Here is a tiny trained network, its code and every weight. The questions are about switching its units off for an input and a target symbol, where a switched-off unit gives its printed mean instead of its output.

import numpy as np


def w(rows, s, z=0):
    codes = np.array(rows[::2]) - 128.0
    scale = np.full(codes.shape[1], s)
    scale[-1] = z or s
    return codes * scale


def f(y):
    return y / 2 * (1 + np.tanh(0.7978845608 * (y + 0.044715 * y**3)))


def softmax(a):
    e = np.exp(a - a.max(-1, keepdims=True))
    return e / e.sum(-1, keepdims=True)


def log_softmax(a):
    a = a - a.max(-1, keepdims=True)
    return a - np.log(np.exp(a).sum(-1, keepdims=True))


def net(x, mask):
    ids = ['Ωεηθμψ'.index(c) for c in x.split()]
    T = len(ids)
    res = E[ids] + P[:T]
    r = res
    for j in range(3):
        rows = slice(2 * j, 2 * j + 2)
        q, k, v = (r @ M[0][rows].T for M in (Q, K, V))
        z = softmax(np.where(np.tri(T) > 0, q @ k.T / 2**0.5, -1e9)) @ v
        o = O[0][rows]
        res = res + np.where(mask[j], z, o[:, -1]) @ o[:, :-1]
    y = f(res @ A[0][:, :-1].T + A[0][:, -1])
    res = res + np.where(mask[3:11], y, B[0][:, -1]) @ B[0][:, :-1]
    return log_softmax(res[-1] @ U[:, :-1].T + U[:, -1])


Q, K, V, O, A, B = {}, {}, {}, {}, {}, {}
E = w([
[134,118,104,150,204,115],'Ω',
[104,255,34,166,47,215],'ε',
[75,139,154,52,195,63],'η',
[95,83,53,26,55,46],'θ',
[125,223,70,112,17,66],'μ',
[69,189,105,161,221,172],'ψ',
],0.0095)
P = w([
[40,204,117,22,144,61],'0',
[156,107,181,160,127,216],'1',
[117,195,13,139,217,129],'2',
[255,170,180,110,54,101],'3',
[161,66,170,168,121,201],'4',
[121,172,21,130,220,117],'5',
[197,113,161,169,68,64],'6',
[178,62,157,170,123,197],'7',
[113,175,25,130,221,129],'8',
[162,87,160,185,63,47],'9',
[183,53,154,169,128,200],'10',
[107,174,33,121,206,119],'11',
],0.0099)
Q[0] = w([
[115,27,150,245,125,132],'H0',
[141,162,38,158,196,175],'H0',
[251,122,254,132,162,37],'H1',
[19,179,5,123,90,225],'H1',
[23,252,47,48,120,116],'H2',
[178,133,234,181,75,191],'H2',
],0.0087)
K[0] = w([
[116,9,138,154,210,70],'H0',
[173,126,184,226,97,231],'H0',
[17,206,7,25,201,47],'H1',
[226,2,228,228,58,246],'H1',
[13,214,175,34,49,103],'H2',
[223,86,77,201,97,216],'H2',
],0.0092)
V[0] = w([
[226,125,92,184,121,169],'H0',
[128,130,152,113,67,140],'H0',
[177,53,232,155,85,178],'H1',
[64,152,109,107,193,112],'H1',
[56,98,212,80,239,103],'H2',
[238,24,197,68,46,3],'H2',
],0.0082)
O[0] = w([
[63,173,70,165,132,158,161],'H0',
[143,142,93,113,115,154,136],'H0',
[205,131,71,152,159,123,89],'H1',
[73,139,170,149,141,154,133],'H1',
[84,22,47,155,116,126,85],'H2',
[2,197,98,155,115,158,12],'H2',
],0.0098,0.012)
A[0] = w([
[162,251,110,87,107,44,129],'N0',
[5,153,92,130,114,130,46],'N1',
[105,75,255,42,92,26,86],'N2',
[86,182,152,101,231,237,192],'N3',
[137,180,210,127,39,114,253],'N4',
[28,88,89,248,104,87,83],'N5',
[146,171,194,183,39,248,60],'N6',
[69,152,91,116,209,11,211],'N7',
],0.0073,0.006)
B[0] = w([
[83,105,237,89,189,89,220],'N0',
[92,48,231,132,178,88,139],'N1',
[157,237,57,93,100,123,214],'N2',
[40,204,139,62,201,111,169],'N3',
[173,65,156,178,49,133,246],'N4',
[152,65,221,255,122,113,141],'N5',
[78,193,103,139,36,221,173],'N6',
[107,197,137,198,41,167,165],'N7',
],0.008,0.011)
U = w([
[63,233,110,41,92,90,122],'Ω',
[160,213,65,222,36,214,44],'ε',
[157,22,219,236,67,43,2],'η',
[168,14,44,36,76,175,86],'θ',
[22,55,208,118,158,118,234],'μ',
[167,96,172,77,254,110,186],'ψ',
],0.0074,0.0041)

Each question gives the input, a string of symbols that net reads in full, and the target symbol t.
The units are the heads (2 rows each of Q, K, V and O) and the neurons (one row each of A and B). Each row of codes is followed by its name. A weight is (code - 128) times the scale printed after its matrix; where a second scale follows, it is the last column's (O, A, B and U).
mask holds one flag per unit, heads first, then neurons. A switched-off unit (its flag False) gives its mean, the last column of its rows in O or B, instead of its output. The means were averaged over made-up inputs and are rounded, as every weight is.
A unit's drop is (log p(t) with every unit on - log p(t) with that unit switched off) / (log p(t) with every unit on - log p(t) with every unit switched off).
The circuit of an input: a set's keep is (log p(t) with only the set's units on - log p(t) with every unit switched off) / (log p(t) with every unit on - log p(t) with every unit switched off). Starting from all 11 units, units are removed one at a time, each time the one whose removal leaves the highest keep (on an exact tie, the one counted first), for as long as the keep stays at least 0.8.
circuit, biggest first: the units of the circuit, biggest drop first
most important unit: the unit with the biggest drop
k most important neurons: the k neurons with the biggest drops, biggest first
heads that matter: for each layer, one digit per head in row order, 1 if its drop is at least 0.15 and else 0, layers parted by /
input η Ω ψ, target η: circuit, biggest first => (H2, N5)
input ε ε ε ε ε Ω ψ, target Ω: circuit, biggest first => (H1, N2)
input θ ε η ε ε ε ε ψ η, target μ: circuit, biggest first => (H2, N1)
input ψ θ Ω Ω ψ ψ Ω μ Ω θ, target ε: most important unit => N2
input ε η Ω Ω μ η μ, target ε: circuit, biggest first => (H1, N2, N4, N6)
input Ω ε μ ψ ε μ μ μ Ω, target ε: circuit, biggest first => (N7, N0)
input μ Ω ε θ ψ Ω ψ Ω Ω, target Ω: 3 most important neurons => (N3, N4, N7)
input Ω ε ε Ω ε ψ ψ, target ε: circuit, biggest first => (H1, N0, N2)
input ε ε μ ε ε μ, target ψ: circuit, biggest first => (H2, N0)
input Ω Ω ε Ω θ μ ε Ω θ μ θ ψ, target ε: circuit, biggest first => (H2, N7)
input θ ε ε μ ε μ, target μ: 2 most important neurons => (N1, N4)
input θ Ω ε Ω ε μ θ ψ Ω μ, target ε: circuit, biggest first => (N2, H1, N4)
input μ ε ψ, target Ω: circuit, biggest first => (N3, H2)
input θ θ ε ψ ε ε, target μ: circuit, biggest first => (H2, N1)
input η ε ε ε ε Ω, target η: 4 most important neurons => (N5, N2, N1, N6)
input ε ε ε Ω ψ, target ψ: most important unit => H1
input ψ ε ε ε ε ε Ω ε ε ε μ θ, target θ: heads that matter => 001
input η Ω η, target η: 3 most important neurons => (N5, N2, N1)
input Ω ε Ω ε η ε Ω Ω ε θ, target Ω: 2 most important neurons => (N2, N6)
input θ ψ Ω ε Ω μ ε ε ψ, target μ: most important neuron => (N1)
input ψ ε η Ω, target Ω: 2 most important neurons => (N2, N3)
